(in the rows, 128 means zero)
[131 125 160 124 170 155 156 109 164 184 173  89 139  69 118 128 122 117
 111 133 109 140 142 134  90 184 121 159 170  90 133 162 100 101 189 103
 170 124 146 142 122 133 121] => maku
[124 123 149 106 114 153 101  95 135 128 101 162  95 155 131 124 103 167
 110 116 101 112  83 127 142 142  59 101  90 106  94 127 121 148 161 103
 113 170 166 137 113 164 148] => Pide
[122 104 101 107  92 103 123 104 122 154 137 122 124 155 103  91 148 105
 130 111  92  86 219 116 150 126 154 133 131 112  84  52  67 169 121 141
 146  86 121 122 153 126 171] => Gen
[165  85 133  92 153 110 116 128 100 125 126 110 106 166  87 128  95 128
  78  91 146 112 183 120 167 155  90 161 136 105 127 127 115 192 170 153
 104 168 142 164 110  48 111] => gegu
[105 133 174 138 130 135 137 140 112 147 114 131 106 139 142 125 142 135
 119 102  91  96 118 100 139 151  71 143  76 143 135 135 124 155 143 115
 108 112 109 177 102 140 139] => lofu
[109  98  99 122  86 129 133 125 115 109 143 121 117 130 117 155 141 133
 155 123 135 109 169  99  86 107  93 153 145 123 130 117  96 183 148 152
 160 114 143 119 131 109 145] => vedid
[ 59  82 141  91  47 129 119 153  96 150 126 121 145 121  90 108  76 106
 140  86  96 116 170  99 118 155 136 161 135 114 106 107 124  69 166 121
 105 131 134  92  52  65 132] => lofu
[129 114 157 158 129 155 124 128 118 131 140 134 110 123 156 119 114 158
  84 128 107  92 136 106 144 157  66 111 101 117 112 150  20 144 133 124
 125 123 109 171 167 141 145] => maku
[113 117  92 133  52 113 102 168 111 185 127 107 122 145 115 115 104 113
 165  69 189 146 162  96 173 132 145 120 148  91  93 104 138  88 153 142
 108  99 161 101  78 147  88] => busi
[173 170 135  46 153 122 109 148 209 194 118  94 106 116 157 115 119 138
 137 119 160 120  90  97 172 121 135 109 130 136 121 101 203  75  27 153
 139  74 137 127  90 143  82] => Gen
[111 146 143 102  98  99 124 136 136 125 137 100  97 160  91 119 124 135
 148  98 130 122 173  63 139 165 111 118 160 102  97 134 118 110 139 140
 135  99 124  81  80 115 132] => vedid
[ 76 155 182  86 167 116 181  83 178 138 127 141 142 159 129 112 140 182
 120 136  56 117 146 157 147 132 126 154 180 144  77  89  94 133 148 112
 157 138 203 120  97 112 115] => gilug
[104 178 142  98 126 138 129 122 122 120  92 177 114 154 131 103 129 108
 127 108 137  91 111  95 141 200  61 133 101 150 108 135 123 156 138 110
 101 117  88 155 122 118 133] => lofu
[132 134  91 126  30  94 123 144 150 106 119 103 135 162 118 103 133  98
 131 106  95 108 200 132 110 154 125  91 149  94  92  65  95 116 117 146
 103 154 119 151 114 146 124] => Pide
[155 121 124 103  85 152  96  83 116 146 124 130 115 121  86 123  73 109
  97 196 146 163 186  42 105 165 179  94 129 124 150 158 197  21  92 123
 119 156  73 107 119 149 135] => vedid
[105 103  87 136 119 147 101 124  86 117 155 136 103 183  99 104 121 118
 112 162 115 123 118  40 164  74 110 157 132 133  49  87 165 110 113 147
  75 148 125 204 105 112 130] => gegu
[149 114  97  88 131 131 145 114 124 150 135 128  56 138  92 132 146 101
 156 149 107 114 217  73 134 153  83 139 113 160 139 140 147 138 119 143
 122  84 165 109 124  75 162] => vedid
[ 65 113 172 123 143 112 143  62 114 101 108 162 112  88 103 126 137 134
 134 143 139  95 107  65 148 138  52 142  99 118 129 135 100 189 171  99
 124 158 100 140 110 131 162] => lofu
[119  99  97 108  88 118 111 161 160 100 129 103 148 156  95 139 151 113
 148 113 152 104 160 159 168 158 138 159 140 105 128 122 106 184 116 156
 143 118 103  89 118  85 157] => gegu
[110  94 134  85 116 160  92 170 131 102 107 120 135 183 114 123 114 133
 110  91 110  96 152 152 146 166 114 133 124 138 141 143 104 135 144 128
 151 106 140  84 105  39 146] => gegu
[151 128 106  95  76 115 124 149 124  98 107 113 111 154 104 118 151  96
 148 128 125 125 144  81 149 129 139  76 154 139 162 146  71 112 146 146
 154 152 161 114 100  73 121] => maku
[122 129  90 127 138 108  94 137 103 157 140 140 139 104 153 103 121 140
 129 107 122 137 175  88 167 148  78  87  87 120  81  96  75 110  88 108
  96 149 141 135 148 158 130] => Gen
[129 100 107  74 117 145 127 123 172 113 110 105 154 168  97 134 151 129
 128 125 187  95 119 106 133 133 108 140 152  94 134 134  64 193 160 139
 181 152 139 148 118  96 121] => gegu
[143 116  91 113  83 146 134 102  98 136 170 103 112  81  79 110 131 100
 159 178 153 124 129  52 174 109  87 142 147 179  86 128 121 104 143 136
 108  57 163 134  95  85 119] => maku
[147 114 102 185 138 116 101 113 134 117 136 101 151 106 113 163 109 145
 145  69 155  80 127 143 182 126 146 152 143 154 104 124  92 136  97  96
 111 109 168  92 127  39 108] => gilug
[117 140 134 135 168 141 122 117 144 133 112 132 109 120 125 128 125 145
 170 128 125  98  88  75 152 195  62 131 114 138 106 110  90 126 107 108
  72 125 111 113 112 166 163] => gilug
[152  91  89 118   4 125 103 132 113 126 132  99 141 105 120 121  97 102
 127  84 137 124 130 137 138 133 129 113 131 103  95  92 113 156 124 107
  97 197 185 138  98 122 128] => Pide
[133  95 101 143 112  84 120 149 108 106 126  95 160 154 108 149 114 126
 119  85 106 138 207 124 160 110 117 102 116  98 116 138 119 120  75 128
 141 131 138 114 123  95 111] => Gen
[126  79 114 126 138 123 137  83 112 121 133  78 189 131  87 135 102 159
 117 119 132  95 128 130 130 101 147  93 158 109 107 115  48 107 160 107
 111 138 166 157 130  89  98] => kuda
[154 141 118 149  94  89 114  96  81 115 159  91 159  94 117 116 102 108
  88 108 135 148 197  78 154 141 129 113 156 107  73 107 137 167 144  97
 126 194 175 160 115 106 120] => busi
[ 92 125 137 121 169 151 103 136 100 108 123 163  86 111 141  93 126 127
 149 146 120 108 124  60 123 137  80 117 131 171 137 119  94  88 139 131
 121 114 110 104 121  92 134] => maku
[101 109 181 103 160 137 117  71 130 115 122 133 103 107 130 131 118 182
 141 130 141  91  77 109 136 110 110 111  99 127 136 125  63 157 145 127
 103 118  91 102 115 130 144] => kuda
[132  69  87 156  51 137 121 145 105 148 155  79 146 119 111 135 124 148
 115 110 152 133 184 199 120 140 139 143 119 125  84 117 154 110 153  95
  91 104 168 122 116 112 110] => busi
[121  91  86 113 179 102 184 136 116 156 139 133 168  85 102 126 108 150
 154 162 153 138 143 198 113 103 103 108 128 147 145 120  88 143 135 113
  81 112 229 122 171 137  95] => vedid
[122 132  86 128 182 124 109 127 137 124 145 110 161  95 131 135 158 134
 178 161 135 111 102 106 108  90 112 162 183 164 114  57 126 147 139 144
 159  81 194 109 116 105  91] => gilug
[145 153  87 147 167 143  81 141 110 117 128 160  91 201 113  82 157 104
 121 142 171 129 183  94  87 132 144 112  62 101 118 148  86 146 141 136
 122 101  70 122 178 138 132] => gegu
[134 111  90 100  83 120 102  95 121 103 153 146 108 128 112 141 133 100
 123 105 127 139 134 107 168 135 100 117 158 103 109 141  78 166 161 126
 134 119 122 127 122 105 138] => Gen
[136 112 154 129 174 136 101 109 138 134 116 153 110 151 128 131 110 145
 134 141 105 118 113  82 165 154  66 146 126 126 141 120 116 194 114 114
 115 138 109 158 117 157 162] => gilug
[169  91 133 119  96 119  87  97 123 178  99  98 144 152  70 145  93 132
 118  77 122  93 171 116 162 153 195 131 167  98 148  74 107 124 188 167
 160 168 149  84  97 119 117] => Pide
[ 88 146  69 159 152 125 131 136 147 118 120 111 145 145 128 135 166 143
 150 125 116 108 168 124 103 136  97  91 145 140  68  78 127  53 109 105
 104 117 159 117 130 123  88] => busi
[169 111  85  92   8 137 121 106  99 128 147  60 154 141 103 144 124 122
 148 109 185 119 137  72 167 130 130 140 144 117  74 124 111 164 114 160
 127 118 133 148  89 112 119] => kuda
[120 105 111  96  61 126  98 140 130 163 160 138 137 159 115 121  72 144
 155  69 125 164 202 158 120  84 148 153 173 130 138 118 164 182 124 141
 165  71 164 107 107 124 134] => vedid
[114  87 154 104  98 133 123 126 136  94 126  87 162 134  93 146 119 130
  96 125 140  94 150 117 155 147 119 147 149 106 128 124  70 169 140 154
 158 121 108  99 103  75 120] => gegu
[120 140  80  73 202 174 148 112 147 154 148 142 127 120 173 131 144 145
 159 158  57 118 158  82 103 107 102 101 136 195 134 104  68  61  99 151
 105 141 185 176 138  77 115] => kuda
[108  77 133 105 159 140 156 150  89 143 113  97  91 160 127 105 123 102
 121 110 129  90 128 126 123 151 170 141 140 111 108 115 122  85 114 132
  93 138 154 115 121  61 104] => kuda
[121 120 164 151 143 155 122 129 106 118 127 130 104 150 133 117 127 137
 130 131 141 106  79  67 144 159 101 159 115 136 106 151  91 141 143 100
 105 125 111 143 102 125 138] => gilug
[ 84 148 127 116  30 102 126 137 111 131 130 104 149  53 132 106  74  96
 158 108 187  85 131  59 136 138 106 144 142 107  74  68 124  91 168 147
  93 117 126 131  78  97 123] => busi
[101 100 100  44  93 136 196 112 195 144 123 110  62 147 119 119  99 148
 155  89  99  73 199 135 100  77 139 103 156 144 130 131  81  71 100 149
 141  79 249 104 131  32 151] => vedid
[159 158 119  48 189 136 142 123 131 122  73 122 143 147 121 159 119 164
 116 124 124 110  29 114 157 121  56  59 101 126 109  98  55 192 104 161
 105 195 244 101 132 152  91] => gegu
[151 131 118 100  93 127 126 129 120 103 141 146 141 143  96 124 108 108
 139 109 117 112  91 162 178  98 156 141 148 157 102 120  91 193 139 138
 112 115 187  91 105  58 108] => Pide
[111 111 109 116 138 144 115 107 142  83 110 174  88 163 118 139 131 125
 134 132  91  99 108 125 141 130  73 105 124 107 112 130  72 173 133 133
 128 146 154  98 144 114 150] => Pide
[120 143 133 166  34 120 147  97  75 166 144  77 165 118 110  95 153 106
 110 125 159  96 201 155 113 173 207 150  86 106  56 113 106  75 192  97
 121 104 111 139 132 111 108] => kuda
[ 93 110 109 146 173 116 146 106 167 135 138 136 126 148 133 118 150 153
 124 139  91 151 166 132 148  89 119 101 159 119  99 109 140  89  90 105
 133 184 193 155 122 154  87] => Pide
[113 114 117 123  85 134 143  90 125 115 122 100 125 164  71 157 123 100
 127 101 102  76 155 104 127 109 165 164 145  92 108  90  90 162 162 185
 149 127 125 109 122  95 164] => gegu
[113 107 109 154 125 123 109 142 118 126 141  98 121  79 145 109  94 121
 122  83 218  87 157 106 135 105 134 144 121 128 133 121 116  89 127 143
 104 108 120 149 135  65  97] => gegu
[165  87 160  76  74 136 123 104 103 144 131  90 103 159 110 132 119 134
  86  75 106 121 114 157 141 133 139 117 128 121  99 125  91 171 147  83
  84 171 170 150  68  53  77] => kuda
[150 125  76 108 111 145 126 115 144 152 163 112 100 137 144 114 202 122
 149 145 101 143 197 112 126 128 146 106  72 155  75 118  77 139  29  85
  88 165 145 128 126  92 116] => kuda
[116  40 141 100 105 119 131 120 101 120 139  89 163 106 114 117 108 159
 121 138 155  84 190 126 129 123 177 139 131 124 144 102  16 141 133 156
 118 146 100 107 128  57 125] => kuda
[104 131 101  83 127 149 157  67 139 117 142 123 101  96 120 142 155 101
  86 125  51 121 100 143 125 165  58 111 163 132  41 101 128 167  94  69
 105 160 236 123 127 101 112] => lofu
[118 100  91  99 159 112 122 131 149 127 136 120 154  93 103 131 159 112
 157 140 138 124 124  96  92 110  95 115 119 125 120 101  66 104 121  82
 100 159 123 132  95  75  77] => Gen
[160 196 101 100  13 114 148  77 177 168 129 122 149  84 135 103 129  97
 182 144 182 171 214 120 149 148 234 125 136 155 170 139 158  87 113 147
 162 116 133 105 116 185 156] => gilug
[145 140 114  34 123 148 147 123 164 121 169 120  67 146 130 102  43 190
 117  88 112 137  93 139  78 147  90 105 171 121  67 137 126 119  96 136
  43 131 177 136 124 143 164] => vedid
[139  99  86 131  76 121 161 143 127  96  76 114 140 162 105 158 118 103
 153 110 189  79 151 159 126 157  81 160 116 114 131 157 117 150 138 127
 133 103 165 131 132  53 108] => gilug
[ 99 119 112 122  92 151 133 132  87 112 107 153 157 140 132 158 118 115
 105  83 111 127 123 131 113 138 125 116 119 127 123 150  57 145 137 115
 137 180 172 105 127  85  84] => lofu
[108  83  94 131  93 131 122 122 141 136 151 157 117 114 103 122 109 118
 152 162 149 149 133 113 201  95 110 131 142 124 128 169 121 108 111 119
 120 125 141 147 122 104 136] => maku
[163  82  78 174  57 113 113 118 137 110 115  91 143 152 104 164 107 113
 156  84 179 118 148 123 156 113 131 156 137  98 125 136 158 192  63 109
 130 147 134 152 122 123 142] => gilug
[160 149  75 142 106 148 106 144 182 146 128 106 112 106 141 135 139  86
 167 122 153 106 132 128  97 148 105 118  96 121 122 139 112 115  79  92
 124  55 157 112 139 109 115] => gilug
[132  85 137 115 135 137 123 150 119 131 115 146 132 149 102 134  86 135
 146 113 109 101 118 153 146 111  87 140 150 149 189 141  94 146 196 146
 131  86 138 162 116  75 132] => maku
[167 106 141  96 130 137 123 138 143 103 108  68 138 117  95 136 103  95
 109  91 136  70  93 154 142 175 101 100 164 141 198 128 100 147 190 136
 104  67 131 151 112  85 134] => gegu
[ 94 112  83 113  75 120 133 136 121 116 159 101 145 100 137 115 139 117
 138 149 149 109 162 149 113 123 136 128 142 127  53  82  91  74  88 135
  79  95 126 109 120  64  61] => kuda
[131 110  97 135 122  70  89 158 139 167 139 112 148 110 133 116 119 106
 131  93 151 100 206  88 172 120 129 141 135  97 111  73 117  91 105 138
 127 131 102 174 114  67  87] => Gen
[123 103  93 150  72 128 103 140 159 172 163  95 142  64 132 140 134  75
 142 113 145 126 216 137 145 134 190 143 164 123 144 109 127  97 122 122
 157  81 143  90 115  72 102] => busi
[128  97  91 114 129 172 110 107 147 127 149 135  97 164  75 126 131 116
 148 140  83 131 144 114  61 106 108 135 168 154 122 112 117  90 145 110
 104  96 103 139 100  85 106] => maku
[195  68 112 108 114 138 115  98 129 153 118  71 108 173  91 158 111 163
 113  95 119 131 134 148 148 130 106 140 160 129 118 101 162 192 100 121
 119 123 204 131  99 145 112] => gilug
[143  84 104 128  90 138 117 183 102 154 137 106 126 169 128 108 130 101
 150 117 147 150 155  94 151 152 126 153 140 112 135 152 102 149 147 120
 143 108 174 142  98 125 127] => gilug
[162 139 137 107 116 140  92 161 118 145 136 125 104 139 123 120 119 125
 125 111 130 139  83  98 151 175  86 112 141 107 126 152  85 146 175 135
 121 133 130 137 101 138 120] => maku
